Below is a small trained network, with its code and all its weights. Each question gives an input and a class and asks what happens when units are switched off, that is, made to give their printed mean instead of their output.

import numpy as np


def w(rows, s, z=0):
    codes = np.array(rows[::2]) - 128.0
    scale = np.full(codes.shape[1], s)
    scale[-1] = z or s
    return codes * scale


def f(y):
    return np.maximum(y, 0)


def log_softmax(a):
    a = a - a.max(-1, keepdims=True)
    return a - np.log(np.exp(a).sum(-1, keepdims=True))


def net(x, mask):
    res = np.array(x, float).reshape(1, 7) / 4 @ E
    y = f(res @ A[0][:, :-1].T + A[0][:, -1])
    res = res + np.where(mask, y, B[0][:, -1]) @ B[0][:, :-1]
    return log_softmax(res[-1] @ U[:, :-1].T + U[:, -1])


A, B = {}, {}
E = w([
[68,133,143,120,182,55,166,102],'x0',
[188,121,95,3,149,137,91,190],'x1',
[84,107,105,189,204,136,23,124],'x2',
[117,105,122,159,31,210,169,149],'x3',
[45,138,109,123,174,166,130,255],'x4',
[124,199,33,67,141,184,151,84],'x5',
[96,132,224,107,191,153,76,45],'x6',
],0.0083)
A[0] = w([
[115,138,158,112,166,88,79,146,190],'n0',
[96,87,33,97,112,215,117,172,132],'n1',
[121,99,121,154,98,108,137,83,222],'n2',
[142,147,119,69,185,181,92,167,59],'n3',
[116,68,229,147,92,2,217,160,188],'n4',
[105,129,104,111,93,116,220,236,165],'n5',
[160,157,202,110,22,181,106,101,116],'n6',
[191,142,116,9,162,49,136,203,255],'n7',
[77,125,101,156,169,121,130,171,135],'n8',
[86,104,145,132,210,124,61,177,93],'n9',
[24,235,218,134,152,134,208,91,233],'n10',
],0.0093,0.0039)
B[0] = w([
[130,126,144,51,164,176,119,210,182],'n0',
[133,128,182,157,26,160,131,101,207],'n1',
[115,194,113,91,101,165,132,63,175],'n2',
[98,70,133,159,146,74,87,140,176],'n3',
[99,26,254,197,58,137,163,101,218],'n4',
[78,122,172,203,48,128,181,73,219],'n5',
[133,106,90,57,212,176,113,133,193],'n6',
[182,11,42,77,114,221,181,159,248],'n7',
[146,123,71,52,159,119,129,156,176],'n8',
[138,118,103,28,164,40,87,212,192],'n9',
[95,60,138,42,111,164,235,121,213],'n10',
],0.0085,0.013)
U = w([
[110,69,214,155,64,214,197,107,206],'0',
[111,131,181,126,195,6,27,243,5],'1',
[125,233,64,218,88,109,142,71,74],'2',
[195,95,71,26,254,165,131,187,211],'3',
],0.0073,0.0026)

Each question gives the input, the list of numbers given to net, and the class t.
The units are the neurons (one row each of A and B). Each row of codes is followed by its name. A weight is (code - 128) times the scale printed after its matrix; where a second scale follows, it is the last column's (A, B and U).
mask holds one flag per neuron, in row order. A switched-off neuron (its flag False) gives its mean, the last column of its row in B, instead of its output. The means were averaged over made-up inputs and are rounded, as every weight is.
A unit's drop is (log p(t) with every unit on - log p(t) with that unit switched off) / (log p(t) with every unit on - log p(t) with every unit switched off).
The circuit of an input: a set's keep is (log p(t) with only the set's units on - log p(t) with every unit switched off) / (log p(t) with every unit on - log p(t) with every unit switched off). Starting from all 11 units, units are removed one at a time, each time the one whose removal leaves the highest keep (on an exact tie, the one counted first), for as long as the keep stays at least 0.8.
circuit, biggest first: the units of the circuit, biggest drop first
k most important neurons: the k neurons with the biggest drops, biggest first
drop of u: that unit's drop, to one decimal
input [8,4,5,4,7,-4,-1], class 1: circuit, biggest first	[n9 n6]
input [6,7,6,7,2,4,-4], class 0: circuit, biggest first	[n1]
input [-5,-5,5,-2,-6,-1,7], class 3: 3 most important neurons	[n4 n5 n1]
input [-3,6,-5,-8,-4,-4,-6], class 0: 2 most important neurons	[n4 n9]
input [-1,2,1,-3,-7,-4,7], class 3: 2 most important neurons	[n5 n1]
input [-2,1,-3,-4,5,-8,6], class 3: 2 most important neurons	[n9 n5]
input [-6,-6,8,-7,4,1,-5], class 1: 2 most important neurons	[n7 n10]
input [-8,1,4,0,6,-1,-1], class 1: circuit, biggest first	[n7 n9 n10]
input [-8,-8,8,-7,8,-5,-4], class 1: drop of n1	0.0
input [-7,2,6,6,8,-7,5], class 1: drop of n7	0.1
input [-2,6,4,3,8,7,-7], class 0: drop of n1	0.3
input [-1,1,-3,-7,3,-7,4], class 3: drop of n9	1.0
